Below are the code and all the weights of a small trained network. Each question names an input and a target symbol and asks about switching units off, where a switched-off unit gives its printed mean instead of its output.

import numpy as np


def w(rows, s, z=0):
    codes = np.array(rows[::2]) - 128.0
    scale = np.full(codes.shape[1], s)
    scale[-1] = z or s
    return codes * scale


def f(y):
    return np.maximum(y, 0)


def softmax(a):
    e = np.exp(a - a.max(-1, keepdims=True))
    return e / e.sum(-1, keepdims=True)


def log_softmax(a):
    a = a - a.max(-1, keepdims=True)
    return a - np.log(np.exp(a).sum(-1, keepdims=True))


def net(x, mask):
    ids = ['βγζηθλμξπστφω'.index(c) for c in x.split()]
    T = len(ids)
    res = E[ids] + P[:T]
    u = 0
    for l in range(2):
        q, k, v = (res @ M[l].T for M in (Q, K, V))
        z = softmax(np.where(np.tri(T) > 0, q @ k.T / 2**0.5, -1e9)) @ v
        res = res + np.where(mask[u], z, O[l][:, -1]) @ O[l][:, :-1]
        u += 1
        y = f(res @ A[l][:, :-1].T + A[l][:, -1])
        res = res + np.where(mask[u : u + 16], y, B[l][:, -1]) @ B[l][:, :-1]
        u += 16
    return log_softmax(res[-1] @ U[:, :-1].T + U[:, -1])


Q, K, V, O, A, B = {}, {}, {}, {}, {}, {}
E = w([
[104,119,132],'β',
[104,121,132],'γ',
[201,194,139],'ζ',
[94,147,131],'η',
[68,117,165],'θ',
[232,107,228],'λ',
[43,43,155],'μ',
[86,170,39],'ξ',
[35,238,53],'π',
[36,155,91],'σ',
[190,31,74],'τ',
[164,91,6],'φ',
[79,47,53],'ω',
],0.018)
P = w([
[43,137,167],'0',
[4,137,158],'1',
[26,126,123],'2',
[38,116,93],'3',
[33,82,91],'4',
[42,69,74],'5',
[66,63,57],'6',
[69,35,65],'7',
[80,27,66],'8',
[80,20,53],'9',
[86,11,74],'10',
[69,2,78],'11',
],0.003)
Q[0] = w([
[169,149,98],'L0H0',
[2,157,29],'L0H0',
],0.0087)
K[0] = w([
[7,170,96],'L0H0',
[136,71,92],'L0H0',
],0.012)
V[0] = w([
[27,100,118],'L0H0',
[2,62,97],'L0H0',
],0.0052)
O[0] = w([
[154,154,2,212],'L0H0',
[10,111,174,253],'L0H0',
],0.0079,0.0026)
A[0] = w([
[133,35,110,139],'L0N0',
[153,91,228,32],'L0N1',
[173,28,147,43],'L0N2',
[171,253,151,54],'L0N3',
[90,92,246,222],'L0N4',
[135,6,103,143],'L0N5',
[188,110,143,110],'L0N6',
[145,20,112,39],'L0N7',
[184,140,87,133],'L0N8',
[137,204,187,30],'L0N9',
[209,12,6,9],'L0N10',
[190,132,131,254],'L0N11',
[124,38,156,67],'L0N12',
[236,190,104,102],'L0N13',
[87,92,167,132],'L0N14',
[161,124,84,44],'L0N15',
],0.011,0.0055)
B[0] = w([
[124,186,197,192],'L0N0',
[49,191,61,162],'L0N1',
[63,82,129,165],'L0N2',
[192,152,181,162],'L0N3',
[169,88,71,254],'L0N4',
[76,237,182,212],'L0N5',
[44,149,30,159],'L0N6',
[99,133,157,166],'L0N7',
[98,146,211,155],'L0N8',
[210,189,114,140],'L0N9',
[93,254,131,178],'L0N10',
[170,82,118,195],'L0N11',
[131,101,169,171],'L0N12',
[99,81,236,178],'L0N13',
[91,62,43,194],'L0N14',
[185,148,113,133],'L0N15',
],0.0069,0.0073)
Q[1] = w([
[169,56,202],'L1H0',
[255,112,104],'L1H0',
],0.0077)
K[1] = w([
[237,66,139],'L1H0',
[126,1,201],'L1H0',
],0.0044)
V[1] = w([
[101,181,1],'L1H0',
[201,75,73],'L1H0',
],0.0059)
O[1] = w([
[176,170,87,206],'L1H0',
[118,111,2,1],'L1H0',
],0.0091,0.0071)
A[1] = w([
[143,93,152,93],'L1N0',
[167,210,122,45],'L1N1',
[106,165,93,35],'L1N2',
[70,196,105,109],'L1N3',
[73,106,198,124],'L1N4',
[146,150,213,109],'L1N5',
[114,9,132,193],'L1N6',
[91,120,161,137],'L1N7',
[201,218,161,83],'L1N8',
[138,156,113,255],'L1N9',
[164,39,151,154],'L1N10',
[219,177,150,89],'L1N11',
[176,105,51,165],'L1N12',
[134,59,119,45],'L1N13',
[230,165,151,77],'L1N14',
[47,49,86,187],'L1N15',
],0.013,0.0061)
B[1] = w([
[193,139,102,144],'L1N0',
[167,93,181,176],'L1N1',
[146,188,138,154],'L1N2',
[158,150,95,245],'L1N3',
[116,184,72,254],'L1N4',
[115,89,126,239],'L1N5',
[155,110,188,210],'L1N6',
[125,131,83,206],'L1N7',
[101,75,153,215],'L1N8',
[186,140,126,206],'L1N9',
[165,172,111,177],'L1N10',
[98,89,84,171],'L1N11',
[254,76,78,143],'L1N12',
[106,95,104,136],'L1N13',
[65,124,109,164],'L1N14',
[114,61,86,236],'L1N15',
],0.01,0.0094)
U = w([
[132,109,93,59],'β',
[138,111,92,14],'γ',
[67,40,221,107],'ζ',
[125,134,90,52],'η',
[130,75,73,201],'θ',
[252,104,169,208],'λ',
[10,110,79,2],'μ',
[201,166,54,131],'ξ',
[199,217,130,174],'π',
[116,176,34,153],'σ',
[49,186,203,177],'τ',
[171,199,244,208],'φ',
[73,231,111,99],'ω',
],0.011,0.0064)

Each question gives the input, a string of symbols that net reads in full, and the target symbol t.
The units are the heads (2 rows each of Q, K, V and O) and the neurons (one row each of A and B). Each row of codes is followed by its name. A weight is (code - 128) times the scale printed after its matrix; where a second scale follows, it is the last column's (O, A, B and U).
mask holds one flag per unit, layer by layer, with each layer's heads first. A switched-off unit (its flag False) gives its mean, the last column of its rows in O or B, instead of its output. The means were averaged over made-up inputs and are rounded, as every weight is.
A unit's drop is (log p(t) with every unit on - log p(t) with that unit switched off) / (log p(t) with every unit on - log p(t) with every unit switched off).
unit that matters most: the unit with the biggest drop
top k neurons: the k neurons with the biggest drops, biggest first
k most important neurons of layer l: the k neurons of layer l with the biggest drops, biggest first
drop of u: that unit's drop, to one decimal
input ζ ζ θ, target θ: 3 most important neurons of layer 1 -> (L1N15; L1N10; L1N8)
input η σ τ λ σ ξ ζ θ τ τ π, target τ: unit that matters most -> L0N10
input ζ π σ β ζ μ θ β θ τ, target τ: 3 most important neurons of layer 0 -> (L0N5; L0N10; L0N0)
input θ η θ σ λ ζ ω, target ω: 2 most important neurons of layer 0 -> (L0N5; L0N10)
input θ λ ζ λ λ γ, target λ: 2 most important neurons of layer 1 -> (L1N4; L1N6)
input η λ λ λ λ β γ, target λ: 4 most important neurons of layer 0 -> (L0N1; L0N6; L0N10; L0N5)
input ξ θ η, target ξ: top 2 neurons -> (L0N13; L0N5)
input λ θ β, target λ: top 4 neurons -> (L0N5; L1N4; L0N1; L1N12)
input γ λ λ η, target λ: top 2 neurons -> (L0N5; L1N4)
input θ τ η τ φ π, target φ: top 2 neurons -> (L1N1; L1N15)
input λ β θ φ, target φ: top 2 neurons -> (L1N1; L0N10)
input γ θ λ σ λ σ θ, target λ: 3 most important neurons of layer 1 -> (L1N6; L1N4; L1N12)
input ξ θ β η γ θ μ, target μ: 3 most important neurons of layer 0 -> (L0N5; L0N14; L0N10)
input λ σ β ζ φ θ φ γ β π ξ, target π: most important neuron of layer 1 -> (L1N15)
input ζ θ θ, target θ: drop of L1N15 -> 0.3
input β θ θ π τ ω λ θ θ φ, target φ: drop of L1N1 -> 0.4
input θ μ θ θ σ, target σ: drop of L0H0 -> 0.3
input ξ η θ β γ β θ θ μ, target μ: drop of L0N5 -> 0.7
